Below are the code and all the weights of a small trained network. Each question names an input and a target symbol and asks about switching units off, where a switched-off unit gives its printed mean instead of its output.

import numpy as np


def w(rows, s, z=0):
    codes = np.array(rows[::2]) - 128.0
    scale = np.full(codes.shape[1], s)
    scale[-1] = z or s
    return codes * scale


def f(y):
    return np.maximum(y, 0)


def softmax(a):
    e = np.exp(a - a.max(-1, keepdims=True))
    return e / e.sum(-1, keepdims=True)


def log_softmax(a):
    a = a - a.max(-1, keepdims=True)
    return a - np.log(np.exp(a).sum(-1, keepdims=True))


def net(x, mask):
    ids = ['Ωβδεζηλμξπτφψ'.index(c) for c in x.split()]
    T = len(ids)
    res = E[ids] + P[:T]
    r = res
    for j in range(3):
        rows = slice(2 * j, 2 * j + 2)
        q, k, v = (r @ M[0][rows].T for M in (Q, K, V))
        z = softmax(np.where(np.tri(T) > 0, q @ k.T / 2**0.5, -1e9)) @ v
        o = O[0][rows]
        res = res + np.where(mask[j], z, o[:, -1]) @ o[:, :-1]
    y = f(res @ A[0][:, :-1].T + A[0][:, -1])
    res = res + np.where(mask[3:19], y, B[0][:, -1]) @ B[0][:, :-1]
    return log_softmax(res[-1] @ U[:, :-1].T + U[:, -1])


Q, K, V, O, A, B = {}, {}, {}, {}, {}, {}
E = w([
[166,79,129,109,154,205,156,137,114,159,100,230],'Ω',
[175,151,98,103,250,187,124,148,92,88,98,81],'β',
[91,91,242,123,79,140,183,145,132,165,171,147],'δ',
[74,70,117,99,107,112,158,28,91,101,176,217],'ε',
[80,134,136,63,198,166,70,149,208,40,104,153],'ζ',
[91,95,120,150,214,124,187,70,130,45,151,76],'η',
[165,203,102,134,89,205,65,97,121,131,164,128],'λ',
[108,81,173,144,139,187,150,204,194,89,113,28],'μ',
[100,49,59,113,133,69,116,157,57,221,107,51],'ξ',
[135,129,106,63,90,75,116,109,3,175,160,126],'π',
[117,191,145,159,110,128,53,104,187,144,143,64],'τ',
[175,129,145,165,125,131,122,143,158,217,50,176],'φ',
[111,92,154,181,132,32,153,43,167,172,75,133],'ψ',
],0.0043)
P = w([
[215,84,129,161,140,99,96,171,160,113,199,127],'0',
[109,157,159,195,171,144,96,98,79,101,113,129],'1',
[109,76,149,52,175,195,77,32,139,179,132,54],'2',
[177,134,75,100,90,83,177,164,189,118,154,149],'3',
[77,150,150,162,131,148,135,92,80,126,79,148],'4',
[102,76,149,12,146,166,88,3,159,201,114,95],'5',
[149,162,60,81,63,79,224,165,175,130,131,148],'6',
[60,161,125,137,100,152,180,108,87,132,56,143],'7',
],0.0052)
Q[0] = w([
[203,95,74,44,107,90,179,126,212,176,177,130],'h1',
[64,93,172,74,144,182,92,34,108,181,119,80],'h1',
[125,121,100,108,121,80,150,195,133,117,131,104],'h2',
[209,125,82,67,117,77,166,134,200,152,192,112],'h2',
[77,72,167,60,169,215,76,3,113,228,85,85],'h3',
[194,113,87,24,106,112,161,104,212,175,187,122],'h3',
],0.029)
K[0] = w([
[186,5,173,164,156,82,62,139,112,182,193,175],'h1',
[75,83,132,90,67,101,195,116,100,220,57,205],'h1',
[120,94,115,187,137,116,94,204,86,99,140,123],'h2',
[195,49,164,156,177,103,38,139,169,144,216,131],'h2',
[63,102,126,81,72,105,201,128,89,226,46,199],'h3',
[204,40,190,141,122,61,59,115,118,177,194,203],'h3',
],0.022)
V[0] = w([
[161,40,75,176,168,63,176,103,67,165,95,129],'h1',
[121,160,138,186,41,52,104,120,114,218,158,59],'h1',
[171,60,189,116,89,190,149,194,203,151,172,146],'h2',
[121,56,100,35,160,120,107,176,99,166,122,2],'h2',
[62,72,144,90,107,87,183,96,64,37,240,140],'h3',
[77,82,197,173,155,85,169,117,236,92,96,94],'h3',
],0.026)
O[0] = w([
[208,1,104,209,141,81,135,47,133,191,117,170,167],'h1',
[201,165,207,57,146,11,226,79,155,129,184,80,207],'h1',
[230,150,44,37,98,183,112,162,100,137,204,131,214],'h2',
[88,14,171,81,150,112,45,226,151,245,164,110,234],'h2',
[148,55,173,149,39,98,9,104,41,53,183,182,6],'h3',
[162,46,222,121,38,194,116,172,231,126,24,87,132],'h3',
],0.0084,0.0024)
A[0] = w([
[216,133,87,193,96,155,171,226,153,132,126,86,209],'n1',
[99,116,132,38,212,132,81,56,63,149,174,34,44],'n2',
[129,167,91,112,180,191,58,4,15,121,128,100,181],'n3',
[195,138,168,168,98,51,166,248,74,95,182,143,206],'n4',
[216,106,86,60,124,120,129,61,165,153,169,115,4],'n5',
[118,113,50,110,65,120,72,170,133,43,142,167,7],'n6',
[66,182,78,123,98,64,113,106,220,2,106,121,57],'n7',
[173,157,198,211,92,126,120,118,16,85,94,123,199],'n8',
[70,132,198,169,145,196,152,174,130,173,63,81,8],'n9',
[76,56,90,171,173,183,123,100,172,189,87,159,172],'n10',
[204,140,42,128,111,164,174,198,94,121,168,171,99],'n11',
[92,125,59,181,171,111,122,254,140,121,230,138,150],'n12',
[113,132,116,221,167,198,174,92,87,94,66,149,122],'n13',
[110,210,121,171,200,128,205,141,63,121,136,124,142],'n14',
[95,126,192,66,116,167,99,112,162,146,77,46,171],'n15',
[203,123,97,216,140,30,177,110,151,73,112,158,178],'n16',
],0.0081,0.0027)
B[0] = w([
[57,70,121,57,18,155,209,120,142,121,140,95,226],'n1',
[76,162,83,167,81,238,159,53,204,114,140,149,229],'n2',
[134,62,134,40,47,28,185,206,131,118,130,190,216],'n3',
[200,194,113,11,167,117,90,158,120,124,64,141,199],'n4',
[88,60,127,196,218,113,143,123,80,48,46,129,250],'n5',
[34,188,133,114,93,89,126,65,140,182,4,117,184],'n6',
[139,97,137,42,97,106,66,69,129,66,253,75,199],'n7',
[71,135,121,160,232,111,192,150,254,125,131,116,196],'n8',
[183,151,99,196,96,33,131,63,86,22,74,174,225],'n9',
[90,173,168,53,148,108,109,181,99,64,186,16,254],'n10',
[116,162,168,186,190,164,61,74,106,120,239,186,223],'n11',
[221,154,171,212,98,53,177,100,90,206,136,87,209],'n12',
[189,66,121,75,174,214,146,71,81,240,134,153,219],'n13',
[97,128,241,205,100,130,65,173,200,136,33,120,238],'n14',
[196,140,106,137,184,173,137,169,109,182,150,233,247],'n15',
[149,190,12,165,69,149,59,191,71,147,156,129,216],'n16',
],0.0098)
U = w([
[149,73,144,115,132,227,56,183,123,220,154,188,236],'Ω',
[185,51,212,140,196,42,148,137,94,168,69,117,58],'β',
[112,213,107,25,199,127,252,165,189,105,119,90,235],'δ',
[112,75,121,119,85,83,209,16,116,163,195,170,61],'ε',
[115,118,121,76,140,161,41,93,64,42,128,142,8],'ζ',
[40,60,121,236,190,206,126,86,154,86,156,94,123],'η',
[80,51,171,93,58,95,71,126,209,123,91,89,144],'λ',
[173,70,102,161,28,134,159,200,111,43,108,144,127],'μ',
[112,154,103,91,99,102,82,176,93,150,221,34,242],'ξ',
[69,180,90,162,159,83,89,205,131,133,62,183,61],'π',
[166,194,190,203,124,111,106,104,143,70,162,134,175],'τ',
[98,200,124,155,64,177,154,78,120,204,60,99,122],'φ',
[228,202,51,144,171,124,131,96,110,177,150,161,34],'ψ',
],0.0039,0.0019)

Each question gives the input, a string of symbols that net reads in full, and the target symbol t.
The units are the heads (2 rows each of Q, K, V and O) and the neurons (one row each of A and B). Each row of codes is followed by its name. A weight is (code - 128) times the scale printed after its matrix; where a second scale follows, it is the last column's (O, A, B and U).
mask holds one flag per unit, heads first, then neurons. A switched-off unit (its flag False) gives its mean, the last column of its rows in O or B, instead of its output. The means were averaged over made-up inputs and are rounded, as every weight is.
A unit's drop is (log p(t) with every unit on - log p(t) with that unit switched off) / (log p(t) with every unit on - log p(t) with every unit switched off).
The circuit of an input: a set's keep is (log p(t) with only the set's units on - log p(t) with every unit switched off) / (log p(t) with every unit on - log p(t) with every unit switched off). Starting from the 12 units with the biggest drops (on a tie, the unit counted first), units are removed one at a time, each time the one whose removal leaves the highest keep (on an exact tie, the one counted first), for as long as the keep stays at least 0.8.
units of the circuit, in order: the units of the circuit, biggest drop first
top k neurons: the k neurons with the biggest drops, biggest first
heads that matter: for each layer, one digit per head in row order, 1 if its drop is at least 0.15 and else 0, layers parted by /
input δ β τ π, target ζ: heads that matter	011
input π τ φ τ τ τ, target δ: heads that matter	001
input τ β π λ, target δ: units of the circuit, in order	h1, h3
input ζ λ Ω β β, target β: heads that matter	111
input ψ λ φ φ ξ, target ξ: heads that matter	110
input δ ξ Ω λ, target ζ: heads that matter	011
input τ π β τ π ξ β, target δ: heads that matter	101
input φ π ε τ, target η: heads that matter	011
input τ δ φ, target δ: units of the circuit, in order	h3
input δ η π φ τ, target τ: heads that matter	110
input ξ δ τ ε, target β: units of the circuit, in order	n5, h1
input τ ξ ζ η ε, target ε: heads that matter	111
input ε ζ τ τ δ λ, target Ω: units of the circuit, in order	h3, h2, n15
input λ β Ω λ, target τ: units of the circuit, in order	h3, n11, n14, h2
input δ λ δ, target Ω: heads that matter	011
input π π ψ φ μ τ Ω ξ, target ξ: top 3 neurons	n10, n5, n14
input ζ ψ τ, target β: units of the circuit, in order	h3, h1, n2
input φ μ λ Ω φ π π ψ, target ψ: heads that matter	111
input ζ ψ λ ε τ, target τ: units of the circuit, in order	h2, n1
input π φ π ζ Ω δ δ, target ψ: units of the circuit, in order	h3, n4, h1, n16
input η ξ τ δ δ ζ λ Ω, target Ω: top 3 neurons	n13, n9, n14
input β τ τ λ δ μ τ η, target η: top 2 neurons	n8, n3
